The symbols move the items like this.
jh ξ sz
jh φ hg
jh ψ rt
jh α rr
jh ρ hq
sb ξ gn
sb φ sl
sb ψ qd
sb α zb
sb ρ pp
mh ξ lf
mh φ qf
mh ψ gn
mh α sl
mh ρ fc
pb ξ ms
pb φ bh
pb ψ hh
pb α sn
pb ρ pj
hg ξ zp
hg φ gb
hg ψ jh
hg α jb
hg ρ sz
bp ξ jb
bp φ hm
bp ψ sr
bp α zs
bp ρ rr
gn ξ fc
gn φ mh
gn ψ pp
gn α sb
gn ρ dz
mn ξ tj
mn φ gg
mn ψ zp
mn α gb
mn ρ hp
nm ξ rh
nm φ pg
nm ψ jl
nm α pj
nm ρ dh
cj ξ hz
cj φ hq
cj ψ zn
cj α qg
cj ρ cd
ct ξ zn
ct φ qg
ct ψ pr
ct α bn
ct ρ mz
qb ξ bl
qb φ jl
qb ψ bf
qb α fg
qb ρ fz
zr ξ sc
zr φ sg
zr ψ bd
zr α dz
zr ρ gf
pc ξ qj
pc φ fr
pc ψ sg
pc α lf
pc ρ dr
pj ξ nm
pj φ ms
pj ψ td
pj α hh
pj ρ jl
sz ξ hl
sz φ zp
sz ψ hq
sz α jh
sz ρ gp
ns ξ fp
ns φ tc
ns ψ dg
ns α cp
ns ρ dq
fr ξ nz
fr φ hc
fr ψ pc
fr α lp
fr ρ qj
ms ξ pg
ms φ tq
ms ψ pj
ms α pb
ms ρ nm
tg ξ fd
tg φ fl
tg ψ rh
tg α pg
tg ρ jd
gt ξ pn
gt φ bd
gt ψ hs
gt α mt
gt ρ ch
fc ξ sg
fc φ lf
fc ψ dz
fc α gn
fc ρ zr
qj ξ jc
qj φ nz
qj ψ dr
qj α pc
qj ρ rn
bs ξ hr
bs φ cf
bs ψ gg
bs α pn
bs ρ md
rt ξ hq
rt φ jh
rt ψ qg
rt α qt
rt ρ cj
lq ξ dg
lq φ cp
lq ψ bh
lq α ds
lq ρ tq
zj ξ cn
zj φ lc
zj ψ rf
zj α zm
zj ρ bn
hs ξ ch
hs φ gt
hs ψ zz
hs α cq
hs ρ gb
sf ξ bd
sf φ dz
sf ψ mt
sf α bm
sf ρ gt
dr ξ rn
dr φ qj
dr ψ sc
dr α sg
dr ρ zb
rd ξ ds
rd φ gm
rd ψ fd
rd α fl
rd ρ bc
tc ξ tl
tc φ jq
tc ψ ns
tc α lz
tc ρ fp
pf ξ fl
pf φ dq
pf ψ pg
pf α tq
pf ρ tg
bd ξ gf
bd φ zr
bd ψ gt
bd α sf
bd ρ pn
rn ξ sl
rn φ jc
rn ψ zb
rn α dr
rn ρ sb
fd ξ bc
fd φ rd
fd ψ jd
fd α tg
fd ρ sn
mf ξ hb
mf φ nb
mf ψ zh
mf α nq
mf ρ hc
bf ξ fz
bf φ qb
bf ψ jc
bf α nz
bf ρ hj
cp ξ ns
cp φ lz
cp ψ lq
cp α jg
cp ρ dg
lz ξ tc
lz φ lh
lz ψ cp
lz α dm
lz ρ ns
gb ξ mn
gb φ ch
gb ψ hg
gb α zz
gb ρ zp
mz ξ gq
mz φ zn
mz ψ jp
mz α pr
mz ρ br
fg ξ qb
fg φ td
fg ψ nz
fg α hc
fg ρ bf
nl ξ dm
nl φ lt
nl ψ gm
nl α dt
nl ρ jg
hq ξ gp
hq φ sz
hq ψ cj
hq α rt
hq ρ hz
cr ξ rf
cr φ zm
cr ψ mj
cr α gq
cr ρ nj
jj ξ qn
jj φ ls
jj ψ jf
jj α ng
jj ρ lt
fp ξ dt
fp φ tl
fp ψ dq
fp α ns
fp ρ dc
dh ξ mg
dh φ rh
dh ψ bl
dh α jl
dh ρ nq
lp ξ fr
lp φ zh
lp ψ lf
lp α qf
lp ρ pc
cf ξ qd
cf φ zb
cf ψ bs
cf α gf
cf ρ hr
dz ξ zr
dz φ fc
dz ψ sf
dz α pp
dz ρ bd
hb ξ td
hb φ hh
hb ψ hc
hb α mf
hb ρ fg
tt ξ lc
tt φ ml
tt ψ zm
tt α hz
tt ρ zj
jd ξ sn
jd φ fd
jd ψ mg
jd α rh
jd ρ nb
mg ξ nb
mg φ jd
mg ψ nq
mg α dh
mg ρ mf
ng ξ jj
ng φ nj
ng ψ tl
ng α jq
ng ρ jf
qn ξ jp
qn φ pr
qn ψ lt
qn α jj
qn ρ bg
dq ξ dc
dq φ fp
dq ψ pf
dq α dg
dq ρ fl
sg ξ dr
sg φ pc
sg ψ zr
sg α fc
sg ρ sc
qt ξ rt
qt φ rr
qt ψ cn
qt α lc
qt ρ qg
lh ξ jq
lh φ br
lh ψ lz
lh α bg
lh ρ tc
rr ξ jh
rr φ jb
rr ψ qt
rr α sr
rr ρ rt
rp ξ mt
rp φ bm
rp ψ bz
rp α md
rp ρ cq
sc ξ zb
sc φ dr
sc ψ gf
sc α zr
sc ρ cf
pg ξ tg
pg φ pf
pg ψ nm
pg α ms
pg ρ rh
br ξ mj
br φ gq
br ψ lh
br α jp
br ρ jq
zb ξ sb
zb φ rn
zb ψ cf
zb α sc
zb ρ qd
td ξ jl
td φ pj
td ψ fg
td α hb
td ρ qb
bm ξ sf
bm φ pp
bm ψ rp
bm α hr
bm ρ mt
pn ξ bs
pn φ gf
pn ψ ch
pn α gt
pn ρ gg
md ξ rp
md φ hr
md ψ tj
md α gg
md ρ bz
tq ξ pf
tq φ dg
tq ψ ms
tq α bh
tq ρ pg
ls ξ pr
ls φ bn
ls ψ jj
ls α nj
ls ρ qn
hz ξ tt
hz φ gp
hz ψ cd
hz α cj
hz ρ zm
hm ξ zz
hm φ cq
hm ψ bp
hm α nr
hm ρ jb
nj ξ ls
nj φ rf
nj ψ ng
nj α mj
nj ρ jj
sn ξ pb
sn φ bc
sn ψ nb
sn α jd
sn ρ hh
hj ξ qf
hj φ fz
hj ψ sl
hj α jc
hj ρ mh
qd ξ pp
qd φ sb
qd ψ hr
qd α cf
qd ρ bm
hl ξ zs
hl φ hp
hl ψ gp
hl α sz
hl ρ ml
jc ξ hj
jc φ bf
jc ψ rn
jc α qj
jc ρ sl
nz ξ bf
nz φ fg
nz ψ qj
nz α fr
nz ρ jc
ml ξ sr
ml φ zs
ml ψ tt
ml α gp
ml ρ lc
fb ξ zh
fb φ nq
fb ψ qf
fb α fz
fb ρ lp
jg ξ cp
jg φ dm
jg ψ ds
jg α gm
jg ρ lq
bc ξ bh
bc φ ds
bc ψ sn
bc α fd
bc ρ pb
jb ξ hg
jb φ zz
jb ψ rr
jb α bp
jb ρ jh
nr ξ hm
nr φ bz
nr ψ zs
nr α hp
nr ρ bp
bl ξ nq
bl φ dh
bl ψ fz
bl α qb
bl ρ fb
tj ξ bz
tj φ md
tj ψ hp
tj α mn
tj ρ nr
pp ξ dz
pp φ gn
pp ψ bm
pp α qd
pp ρ sf
cq ξ hs
cq φ mt
cq ψ hm
cq α bz
cq ρ zz
jf ξ lt
jf φ jj
jf ψ dt
jf α tl
jf ρ nl
tl ξ jf
tl φ ng
tl ψ fp
tl α tc
tl ρ dt
jl ξ dh
jl φ nm
jl ψ qb
jl α td
jl ρ bl
lt ξ bg
lt φ qn
lt ψ nl
lt α jf
lt ρ dm
fz ξ fb
fz φ bl
fz ψ hj
fz α bf
fz ρ qf
sr ξ rr
sr φ bp
sr ψ lc
sr α ml
sr ρ qt
gp ξ ml
gp φ hl
gp ψ hz
gp α hq
gp ρ tt
hh ξ pj
hh φ pb
hh ψ hb
hh α nb
hh ρ td
zm ξ zj
zm φ tt
zm ψ cr
zm α cd
zm ρ rf
mj ξ nj
mj φ cr
mj ψ jq
mj α br
mj ρ ng
jq ξ ng
jq φ mj
jq ψ tc
jq α lh
jq ρ tl
hp ξ nr
hp φ tj
hp ψ hl
hp α zp
hp ρ zs
gg ξ md
gg φ bs
gg ψ mn
gg α ch
gg ρ tj
dm ξ lz
dm φ bg
dm ψ jg
dm α nl
dm ρ cp
gm ξ jg
gm φ nl
gm ψ rd
gm α dc
gm ρ ds
bz ξ cq
bz φ rp
bz ψ nr
bz α tj
bz ρ hm
zs ξ bp
zs φ nr
zs ψ ml
zs α hl
zs ρ sr
bh ξ tq
bh φ lq
bh ψ pb
bh α bc
bh ρ ms
bn ξ ct
bn φ cn
bn ψ ls
bn α rf
bn ρ pr
jp ξ br
jp φ mz
jp ψ bg
jp α qn
jp ρ lh
sl ξ mh
sl φ hj
sl ψ sb
sl α rn
sl ρ gn
gq ξ cr
gq φ cd
gq ψ br
gq α mz
gq ρ mj
mt ξ gt
mt φ sf
mt ψ cq
mt α rp
mt ρ hs
lf ξ pc
lf φ lp
lf ψ fc
lf α mh
lf ρ sg
dg ξ dq
dg φ ns
dg ψ tq
dg α lq
dg ρ pf
dt ξ nl
dt φ jf
dt ψ dc
dt α fp
dt ρ gm
fl ξ rd
fl φ dc
fl ψ tg
fl α pf
fl ρ fd
ch ξ gg
ch φ pn
ch ψ gb
ch α hs
ch ρ mn
cn ξ qg
cn φ qt
cn ψ bn
cn α zj
cn ρ ct
zz ξ gb
zz φ hs
zz ψ jb
zz α hm
zz ρ hg
dc ξ gm
dc φ dt
dc ψ fl
dc α dq
dc ρ rd
qg ξ cj
qg φ rt
qg ψ ct
qg α cn
qg ρ zn
hc ξ fg
hc φ hb
hc ψ fr
hc α zh
hc ρ nz
nb ξ hh
nb φ sn
nb ψ mf
nb α mg
nb ρ hb
zh ξ hc
zh φ mf
zh ψ lp
zh α fb
zh ρ fr
pr ξ mz
pr φ ct
pr ψ qn
pr α ls
pr ρ jp
hr ξ bm
hr φ qd
hr ψ md
hr α bs
hr ρ rp
gf ξ cf
gf φ sc
gf ψ pn
gf α bd
gf ρ bs
cd ξ zm
cd φ hz
cd ψ gq
cd α zn
cd ρ cr
bg ξ lh
bg φ jp
bg ψ dm
bg α lt
bg ρ lz
rh ξ jd
rh φ tg
rh ψ dh
rh α nm
rh ρ mg
lc ξ qt
lc φ sr
lc ψ zj
lc α tt
lc ρ cn
zp ξ hp
zp φ mn
zp ψ sz
zp α hg
zp ρ hl
zn ξ cd
zn φ cj
zn ψ mz
zn α ct
zn ρ gq
qf ξ lp
qf φ fb
qf ψ mh
qf α hj
qf ρ lf
nq ξ mf
nq φ mg
nq ψ fb
nq α bl
nq ρ zh
ds ξ lq
ds φ jg
ds ψ bc
ds α rd
ds ρ bh
rf ξ bn
rf φ zj
rf ψ nj
rf α cr
rf ρ ls

The rows follow the links: the fewer symbols apart two items are, the more alike their rows tend to be.

Each row is also shifted at random along 8 hidden directions that mean nothing.

Some items, each with a row of numbers:
bf	[ -4  -5  12   6   6  10   2  -4  -2  -4   6 -13  -1  -2  -6 -10  32  16  -9   3  -9  -1   9  -9   2 -10  -6 -12 -12   3  -3  16  -9   2  22 -32   3  -3  23  -8   2   1  11  -7   9]
tt	[ -9  19 -17  -3  12  -5   2  -3  -7   6 -17  17  10  12  16 -11 -23  -3  -1   2  -7  11   1   2  15   2 -13  13  11 -15  -7 -12 -10   0 -13   3 -11  13   5 -10   9 -14 -23   0  -8]
fc	[-17 -11  -5  12  14  -5  18  19  21  -6   5  34 -20  -4  16  -1   7  11   3 -21  -6  -4 -17  -5 -16 -14 -12   4   9 -11   8  -2   1  22 -16  -2   5   1   3   6 -16  12   8   0  -3]
nq	[ 15 -10  13  27 -12  -9  -8  -7   7   1   2 -16  21  -2 -19  15 -12  -4  12  12  13  -4  -4   4 -12   7  16 -12  -6  10  -2  12  12   0   1  21   2 -15 -16  12  -3  -3  -1   9   9]
qj	[ 21   2   4  -1   0   2 -14  -5   5  -8   0 -24  17   6   7   4  -9  -5  11  -5   1  -1  17  -7   1  -5  -5 -14 -10   6   3  17  -3 -12 -11 -16  13   0  -8  -5  -4 -11   0   8  -7]
dt	[ 27  -1 -14 -19   3  18  -5  11  -1  -9  -1  -8 -10  -2   7 -13  -1  -1  -1   0   9   8   1 -11   8 -23 -19  13  -3 -13  12  15  -8  -9  -5 -27  10  -5  13   1  -2 -11  18   2 -16]
ct	[ -5   1  -7  10  -5  -5  -2  -5 -13   6 -11  -5  17   5  -4 -21 -23  -7  -4  15   1   7   0   6  -1  12 -18   8   5   9  -3 -11 -12 -11  -5   8  -3   7   1  -3  18 -20 -19  -3 -10]
tq	[ 15   3  -9  33   9   0  -1 -10   9   9 -10   3  42  14   4   8 -10  -6  14  -6   1  -7   8   2   7   5   1 -17  11  12 -24  -2   8  17  -2  12 -17  -4  22  -8  -2 -11  -8   3  25]
ms	[ -1   4  24 -14 -14   0  -2 -15 -34   3  -3  -2  14   7 -11  -8   6   1  -8  25  -7  -4  11  -9   4  10  14  -2   0 -10  -2  -6 -13  -8  26 -18  -2   2   2  -6  19 -17  -2 -12   0]
nr	[ -7 -14   2  -2 -15  -6  -9   0  -7  -1   1 -14 -19 -13 -24  -5 -11   9 -12  19   6   5 -17   5 -17  -5  -9  18  -4  18   9   5  -6 -17   2  11   6   2 -10   9   4  16   2   5 -10]
dc	[ -5  -1  10   4  10  10   6   3   2   1   4  27  14  -2  22   2  13   5   3  -9  -9   0  10  -4  -1  -3   6 -17  11  -9  -9 -13  -1  13   5  -8  -2  -4  13  -4   3 -11  14  -5   1]
jb	[-18   9   3 -12  -8  -1  -7  -3  -4   8   0   7 -14  -6  -5  17  -5   6  -4  -1  -1   0   2   8   4  25  20   6  -4  -2 -13 -17  13   4  10  28  -3   8 -15   3  -3  17  -3   5   8]
dm	[ 16 -11   6   0 -22   8  -6  -2   2  -3   4 -16 -10  -6  -9   8  -2  -1   1   6  13   2  -6  -5  -8  -1   8   6  -8   6   5   3  15   2  11   8   2 -10  -2  14  -3   9  16   6   6]
gf	[ 29  -5 -10  12   3  -4 -17   3   8  -8 -10 -18  32   3  -5   3 -45 -23  18  -5  31 -15   2  -2 -12 -15 -15  -3   5   6  14  20  -3 -13 -32   7  13   9 -24   3  -8 -28  -7  20 -19]
sf	[ 24  17 -31 -15  12   5  -9  10   6  -2 -13  -7   2   9   1   1 -29 -18  12 -17  20 -10  -1   0  19  -5 -13  15   3 -18   5  14  -3  -3 -26   2   7   8  -7  -2 -18 -14 -11  10 -10]
tg	[-21  -8   7  -2 -20  -6  15   5 -16   8  -3  28 -23  -2 -22   6  -7   9  -1  11   8  -7 -35 -11  -7   8  18  23   7 -20  -1 -15  13  24  19  20  -8  -9  -3  18  -3   8   4  -5  17]
jc	[ -3   0   1  39   6   3  -3  -1   8   0 -14   9  26  10   8   3 -25   2  18 -15  16  -3 -14  -9   3  -4  -7  -5  10 -20 -21   7   3  27  -9   3   2  -8  21   3  -6 -31  -4   8   8]
fl	[  6   4   3 -23  -9  -4   0  -5  -4   6   5   2  -4   1  -5  17   4  -2   2   8 -15  -3  11   2  -1  18  20  -6  -7  17   3 -14  10  -7   8  19  -5  -1 -22   1  -4  27  -2  -2  14]
jf	[-22  -8  14   5   4  14  15   4  -9  -6  -3  29 -12  -5  11 -18  15  11 -15   7   3   6 -19 -13  -6 -24  -8   9   9 -28   7  -5 -10  13  17 -24  -4  -4  28   4  13 -18  15 -10 -10]
mz	[-33   6  13  -9 -10  -1  14   8 -18   8  -3  33 -17 -10   0  -2  -2   0  -6   5   8   5 -21  -3   1  18  18  16   9 -33   1 -27   6  17  15  21  -3  -4 -11  12   8 -13  -4  -7  -2]
qd	[  6  -5  29  -5 -10  -2  -4  -2  -5  -7  12 -13   4 -11  -6   6  26  -1  -4   0   9 -15  18  -8 -18  -3  16 -14  -3   4  14  10   0   2  18 -15   9   6 -13   0  -3   1  14   6   2]
sr	[  2  12  26 -12   0  -3 -15  -8  -6  -5   4   2  29  -5  19  22  -9 -11  10  -3   6   0  30  -5  -4   0  30 -25   3 -14  -1  -7  10  -6  -2  -1   4  11 -36  -4   8 -24   5  17 -13]
dz	[ 26   9  -5  -7   3   4   0  15  10  -7   0   0  -7  -5   0  11   2  -6  10 -16  26 -13   3 -11   2 -12   7  11   3 -29  11  20  10  21  -4  -6   8   0  -9   8 -24  -3  12  18   3]
rf	[ -2  -4  16   7 -23  -4  -2  -5 -13   6   6 -20   4  -9 -15  -5   9  -4  -4  13   8   4   4   3  -7  17  11   0  -1  12  -1  -6   7   0  19   9  -2  -4  -6   5  12  -4   1   0   8]
gm	[  8  -4   7 -11  -7   4  -5   0 -14   1   0  -1   4  -5  -1  -8  -4   3   0  11  -4   8   0  -5  -4  -1  -5   1   2   4   5  -4 -11 -11   4  -5   5  -8   0   2   8  -6   7  -4  -8]
hl	[-25  -5  -8   7  12   3   5  16  13   0   2  31 -13 -11  11   8  -7   7   3 -20   7  -1 -15  -2  -5 -10   0   3  11 -16  -9 -10  15  20 -12  10  -1   5  -3   6  -8  -2  11   8  -3]
jd	[ -2  -9  34  22 -24  -5  -2  -9 -22   1  -2   6  25   2 -15   6 -12  -4   8  15  22 -10 -10 -13 -11   5  28  -3  12 -25  -9  -2   7  18  20   0  -1 -11  -3  13  11 -36   8   2   4]
nb	[ 11  13   8 -21  -4   5   4  10 -24  -2  -2  13 -13   0  -6  -6   3   2   1   8  14   1 -11 -14  20  -5  14  22   7 -59   3  10  -8  10  11 -22   8 -14   3   9   1 -28  10  -4 -12]
gb	[-19   9  16   0  -2  -7  -9 -22  -9   5  -5   5  12   6   3   7  -3   3 -12  12 -14   0  14  18  -2  26  14  -8  -1  10 -12 -19 -11 -13  11  17  -7  15  -6  -9  13   6 -18  -5  -5]
bp	[-14   5   5 -26  -3   0 -10  -1 -17   2  -1   1 -11  -9  -5  -2  -8   6 -10  11  -4   6   4   2  -1   7   1   8  -4  -2   2 -10  -9 -18   4   4   6  11 -18  -2   9   2  -2   1 -14]
fb	[ -5  12  -8  -6  21  10   3   0   6  -1  -6  16   2   9   9   0   2   4  -2  -3 -11  -3  10  -1  15   4  -2  -5 -10 -18  -5   0  -7   0   1  -8   0   7   3 -10  -6  -3  -7  -7  -2]
td	[  0   1  23  16   5  -2   3  -6   3   0   7  11  21   3   7  12  17  -1   5  -2  -4  -7  16   4   1  11  27 -24   0 -13 -11  -3   4  10  10  -2  -1  -6  -2  -2   2 -12   5  -4   4]
pp	[  8   4   7  13 -11  -7 -10  -8 -15   3 -15 -14  21   1 -17  -5 -22  -4   5  11  19  -7  -6  -2  -5   7  -7   9   7   1   1   9 -13   2   4  10   4   1   0   3   1 -17 -15   8   2]
jg	[-14   2  12 -10   0   7   6   1  -6   4   2  31  -2  -1  15   6   6   7  -1  -3 -10   1   3  -3   0  13  14  -5   5 -14  -7 -24   1   9  10   7  -1  -2   1   2   3  -2   9  -8   0]
hj	[-14 -20  28 -10  -7   0   0   2  -5 -15  11   2  -8 -10   1  -1   4   8  -4   6  -4  -5  -1 -17 -27 -16   1 -13 -11   0  21   4  -6 -14   0 -22  19   3 -24   6   4  -6  16  -1 -21]
pc	[-19  16 -16 -23  14   2   7   6   8   0  -7  34 -20  13  23   9 -15   5   5 -18 -17  -1  -3  -1  14  17   0   7  -5 -24  -5 -19   0   6 -16  10   3   9 -12  -3 -15   9 -14  -8  -6]

From each start, follow one symbol. Which item do you reach?
Answers are names.
new walk
[  2 -15   0   0 -25 -13  -4   3  -9   0   0 -28 -25  -7 -27  -8 -14  12   2  13   2   9 -31  -8 -14  -1 -18  22  -7  21  13  14  -6  -9  -3   8  13 -16  -6  15  -5  19  -3   2   3]
ξ -> lf
new walk
[  7  -4   8  10   2   1   5   2  -1   2   2  11  14  -3   1   4   9   4   6  -1   1  -2  -1  -7  -4  -8   6  -9  10  -2  -4   0   4  15   8  -3  -5 -11  11   3   0  -5  11   2  13]
φ -> gm
new walk
[  6  18 -10  -3 -11   2 -17 -14 -25  13 -16 -29  -4   2 -25 -12  -7  11 -11  19   5  13  -4  10  24  19 -10  27  -1   3 -19   8 -16  -6  20   9  -6  -3  27  -5   8   5 -17   0  13]
φ -> tj
new walk
[-14 -17   8  13  -1 -11  11  12  17  -9   9  25  -2  -9  13   9  -9  -4   4  -7   8  -3  -7  -7 -29 -22   7  -4  10  -8  14  -8  20  13 -16   4  -1   9 -26  11   0  -3  13  14 -13]
φ -> gp
new walk
[ 17  12  -6  -9   5  -1   1   7  12  -2   2   0  -9   2   8  10  11   1   6 -15   2  -5  11  -2   7   3   5   4  -2 -10   4   9   4  14  -3  -1   4   2  -4  -1 -20  16   2   8   8]
φ -> sl
new walk
[-14  -8   6   2  13  16  12   2  10  -9   5  26  -3   0  24  -6  19   3 -11  -6  -8   0   5  -5  -7 -18  -4 -11   1 -10   4 -10  -2   5   6 -21  -4   6  16  -4   6  -6  16  -9 -11]
φ -> ng
new walk
[ 25  16  10 -14 -11  -6 -17 -19 -13   1   0 -42  14   9  -2   1   7   0   3   9 -14   6  30   2  12  20   2  -9 -13  22  -2  12 -15 -20   9  -9   7  -1  -2 -12   2   9 -14   0   7]
ψ -> zb
new walk
[  1   1  20  -6 -21   3  -2  -7 -39  11  -2 -17  -4 -11 -22 -21  23  20 -11  27  -4  17 -12 -10   6   5  -4  14   7   4  -6   4 -20   2  38 -14  -2 -23  34   2  17  -2   6 -11  17]
α -> dg
new walk
[  8  27 -33 -24  19   5   1   0  -7  12 -20  23   7  17  12  -4 -26  -3   5   0 -17   7   3   6  30  17 -12  13   5 -10 -11 -18 -13  -6 -14  16  -9   2   6 -11  -4   0 -25  -8   2]
ρ -> bh
new walk
[-11   5  -4  30   5  -4   3 -12   7  11  -4  -8  10  14   8  -4  17  14   3 -15 -22   4   4   8  13  22 -12 -12   3  23 -30  -4  -7  19   7   3  -9  -5  42 -13  -3  15 -15 -10  31]
ξ -> mh
new walk
[  7  -1   1   0  -4  -7  -2   3   2  -1  -2   8   0   0 -12  11 -24  -5   8  11   8  -2 -12   3  -4   7  12   6  -5 -13   7   2   4  -6  -9  22   7  -9 -29  13  -6  -2  -6   3  -8]
α -> nq
new walk
[ 11  11 -16  -8  -7   3  -4   5 -20   7 -12 -26 -16  -1 -27 -19   4   4  -4   2  16   1 -19  -5  21   0 -20  31   4  -7  -1  22 -15   7  12 -10   2  -7  30   0  -7  -1  -8  -1  14]
α -> sf
new walk
[ -3  -2   4  35   2  -2  -8 -11   4   5  -5  -9  18   1  -4  -1   2   6  -5   0   6   1   1  13  -1   0  -3  -5   8  11 -20   6  -4   9   7   5  -9   2  27  -5   5  -3  -2   5   9]
φ -> hs
new walk
[-24 -21  -6  13  15   6  13  10  18  -6   7  13 -17  -2   2 -10  15  17  -7  -9 -15  -4 -13  -5 -12 -15 -21  -8  -9  12   2   3  -2   4  -3 -14   3   3  13  -3  -6  14   9 -10   1]
ρ -> jc
new walk
[-24   0  10 -14 -13  -6   6  -8 -23   6   1   1  -9   0  -4 -20  10   6 -20  22 -18   8   8   5  -6  19  -4   8  -3  11   4 -21 -13 -14  18  -3  -4  12  -4  -6  22   4 -11 -14  -7]
ξ -> zm
new walk
[  1   2  -1 -22 -12  -9   2   5 -10  -2   5 -12 -25 -10  -8  -4   5   4  -6  10  -1  12  -6  -7  -3 -12  -1  18  -1   0  16   5   4  -6   2  -9   0   0 -13   5   4  15   3   7  -3]
φ -> sr
new walk
[  5  -2  -2  -6   6  -1   4  11   2  -6   1   4  -9  -5   0  -9   7   5  -3  -4   4  -6   0  -7  -9 -14 -13   7   3  -5  16  11 -11   2  -4 -14   8   6  -1   0  -9   3   4   3  -7]
α -> dz
new walk
[ 20  10   5 -24 -13   2  -7  -4 -25  -1  -5  -8   5   9 -12  -1 -11  -7   3  16   9  -5   6 -10  13   5  12  12  -2 -25   4   6  -4  -8   9 -13   4  -2  -9   1   6 -20   0  -2  -7]
ρ -> hh
new walk
[ 14 -11  -3   3  14   1   6  10  24  -8  17   1  -3  -2   5   9  19  -1   5  -9  -7  -7  12   4  -5 -11   6 -19 -10   4   7  12   9  -4 -11 -11   6  -5 -11   0 -10  11  14  -1  -5]
α -> mf
